Below are the code and all the weights of a small trained network. Each question names an input and a class and asks about switching units off, where a switched-off unit gives its printed mean instead of its output.

import numpy as np


def w(rows, s, z=0):
    codes = np.array(rows[::2]) - 128.0
    scale = np.full(codes.shape[1], s)
    scale[-1] = z or s
    return codes * scale


def norm(h):
    return h / np.sqrt((h * h).mean(-1, keepdims=True) + 1e-5)


def f(y):
    return y / 2 * (1 + np.tanh(0.7978845608 * (y + 0.044715 * y**3)))


def log_softmax(a):
    a = a - a.max(-1, keepdims=True)
    return a - np.log(np.exp(a).sum(-1, keepdims=True))


def net(x, mask):
    res = np.array(x, float).reshape(1, 6) / 4 @ E
    u = 0
    for l in range(3):
        y = f(norm(res) @ A[l][:, :-1].T + A[l][:, -1])
        res = res + np.where(mask[u : u + 4], y, B[l][:, -1]) @ B[l][:, :-1]
        u += 4
    return log_softmax(norm(res)[-1] @ U[:, :-1].T + U[:, -1])


A, B = {}, {}
E = w([
[224,66,82,154,228,152,142,203],'x0',
[136,118,119,123,129,129,133,126],'x1',
[193,79,186,93,143,155,145,58],'x2',
[219,227,27,90,146,30,133,32],'x3',
[126,191,86,117,99,252,232,135],'x4',
[122,191,189,148,204,97,184,132],'x5',
],0.0013)
A[0] = w([
[235,80,76,212,207,150,148,204,1],'L0N1',
[253,37,54,183,196,137,148,204,19],'L0N2',
[193,79,102,165,236,153,169,158,136],'L0N3',
[59,214,36,217,140,112,71,223,123],'L0N4',
],0.0033)
B[0] = w([
[2,236,123,137,42,123,138,97,156],'L0N1',
[57,202,156,148,39,124,94,67,194],'L0N2',
[122,87,156,66,110,103,133,100,248],'L0N3',
[225,68,213,74,134,154,162,38,236],'L0N4',
],0.004,0.0014)
A[1] = w([
[203,97,133,74,151,148,105,55,178],'L1N1',
[156,159,44,68,173,84,117,147,1],'L1N2',
[136,183,40,177,106,229,253,162,107],'L1N3',
[213,57,174,141,166,208,124,71,33],'L1N4',
],0.0037,0.0027)
B[1] = w([
[173,122,141,155,98,145,204,156,250],'L1N1',
[65,131,155,159,179,216,2,149,105],'L1N2',
[141,77,139,157,152,12,48,125,205],'L1N3',
[116,156,131,111,123,200,110,74,148],'L1N4',
],0.0051,0.0023)
A[2] = w([
[155,196,39,81,173,147,73,125,120],'L2N1',
[52,121,99,235,156,211,149,209,69],'L2N2',
[213,240,56,117,134,128,104,50,67],'L2N3',
[133,115,44,145,255,202,57,188,1],'L2N4',
],0.0039,0.0029)
B[2] = w([
[132,28,253,144,151,138,110,190,104],'L2N1',
[107,85,240,43,173,138,29,138,92],'L2N2',
[9,75,208,74,119,203,90,174,249],'L2N3',
[54,107,193,160,83,196,146,44,57],'L2N4',
],0.0047,0.0016)
U = w([
[97,28,241,53,195,185,55,211,207],'0',
[11,218,169,113,3,53,101,50,178],'1',
[212,55,87,185,209,18,60,157,193],'2',
[221,131,179,75,77,197,215,69,144],'3',
[163,148,111,119,116,115,158,187,239],'4',
[139,118,152,122,81,119,162,123,192],'5',
[70,204,28,232,227,220,67,92,1],'6',
[57,219,31,243,245,254,37,116,1],'7',
],0.0049,0.0038)

Each question gives the input, the list of numbers given to net, and the class t.
The units are the neurons (one row each of A and B). Each row of codes is followed by its name. A weight is (code - 128) times the scale printed after its matrix; where a second scale follows, it is the last column's (A, B and U).
mask holds one flag per neuron, layer by layer. A switched-off neuron (its flag False) gives its mean, the last column of its row in B, instead of its output. The means were averaged over made-up inputs and are rounded, as every weight is.
A unit's drop is (log p(t) with every unit on - log p(t) with that unit switched off) / (log p(t) with every unit on - log p(t) with every unit switched off).
The circuit of an input: a set's keep is (log p(t) with only the set's units on - log p(t) with every unit switched off) / (log p(t) with every unit on - log p(t) with every unit switched off). Starting from all 12 units, units are removed one at a time, each time the one whose removal leaves the highest keep (on an exact tie, the one counted first), for as long as the keep stays at least 0.8.
circuit, biggest first: the units of the circuit, biggest drop first
unit that matters most: the unit with the biggest drop
k most important neurons: the k neurons with the biggest drops, biggest first
k most important neurons of layer l: the k neurons of layer l with the biggest drops, biggest first
input [-3,-5,6,-5,6,4], class 2: 3 most important neurons => L1N3, L0N4, L2N3
input [-4,-2,-8,-7,8,-1], class 2: 3 most important neurons => L1N3, L2N3, L0N3
input [8,1,3,4,8,6], class 1: 2 most important neurons => L0N1, L0N2
input [7,-5,-6,8,-3,-7], class 0: circuit, biggest first => L2N3, L2N1
input [-4,3,-3,1,5,2], class 2: circuit, biggest first => L1N3, L0N2
input [2,-6,-7,1,3,-3], class 3: circuit, biggest first => L0N4
input [8,-2,-4,-2,-7,0], class 1: 2 most important neurons => L0N2, L0N1
input [7,-6,-7,-6,5,-2], class 1: circuit, biggest first => L0N1, L0N2
input [0,7,-8,-6,-6,-2], class 3: circuit, biggest first => L0N4, L1N3, L2N3, L1N2
input [-6,4,-4,5,-8,-6], class 2: 2 most important neurons of layer 1 => L1N4, L1N2
input [1,-6,6,6,-2,-6], class 0: 3 most important neurons => L0N4, L1N2, L2N3
input [3,0,6,4,7,3], class 2: 2 most important neurons of layer 1 => L1N3, L1N2
input [-1,-4,7,7,-1,4], class 0: circuit, biggest first => L2N3, L0N4
input [8,7,-7,3,1,-5], class 1: circuit, biggest first => L0N2
input [-6,4,-7,2,-5,-1], class 3: 2 most important neurons of layer 1 => L1N3, L1N1
input [8,1,3,3,3,8], class 1: 2 most important neurons of layer 0 => L0N1, L0N2
input [1,-1,3,7,-1,2], class 0: 2 most important neurons => L1N2, L0N4
input [7,5,5,-6,4,7], class 1: 4 most important neurons => L0N1, L0N2, L0N4, L0N3
input [8,-6,6,7,-1,2], class 1: 3 most important neurons => L0N2, L0N1, L0N3
input [-7,-1,-4,-5,8,2], class 2: 3 most important neurons => L1N3, L0N3, L0N2
input [-3,1,6,3,7,1], class 2: 3 most important neurons => L1N3, L0N4, L0N3
input [-7,5,-3,8,-6,1], class 0: unit that matters most => L2N3
input [-6,0,-7,4,3,6], class 3: 2 most important neurons => L0N4, L0N1
input [-4,3,6,3,8,-5], class 2: 4 most important neurons => L1N3, L0N4, L0N3, L0N2
input [-4,-7,-4,-5,-7,-2], class 2: 2 most important neurons of layer 1 => L1N1, L1N2
input [-3,8,1,8,-7,-3], class 0: 2 most important neurons of layer 2 => L2N3, L2N1
input [0,5,5,7,4,-4], class 0: most important neuron => L0N4
input [-3,-4,-8,-3,8,3], class 2: 2 most important neurons => L1N3, L0N3
input [7,2,5,-6,6,3], class 1: 2 most important neurons => L0N1, L0N2
input [7,-5,-4,3,5,4], class 1: 3 most important neurons of layer 0 => L0N1, L0N2, L0N3
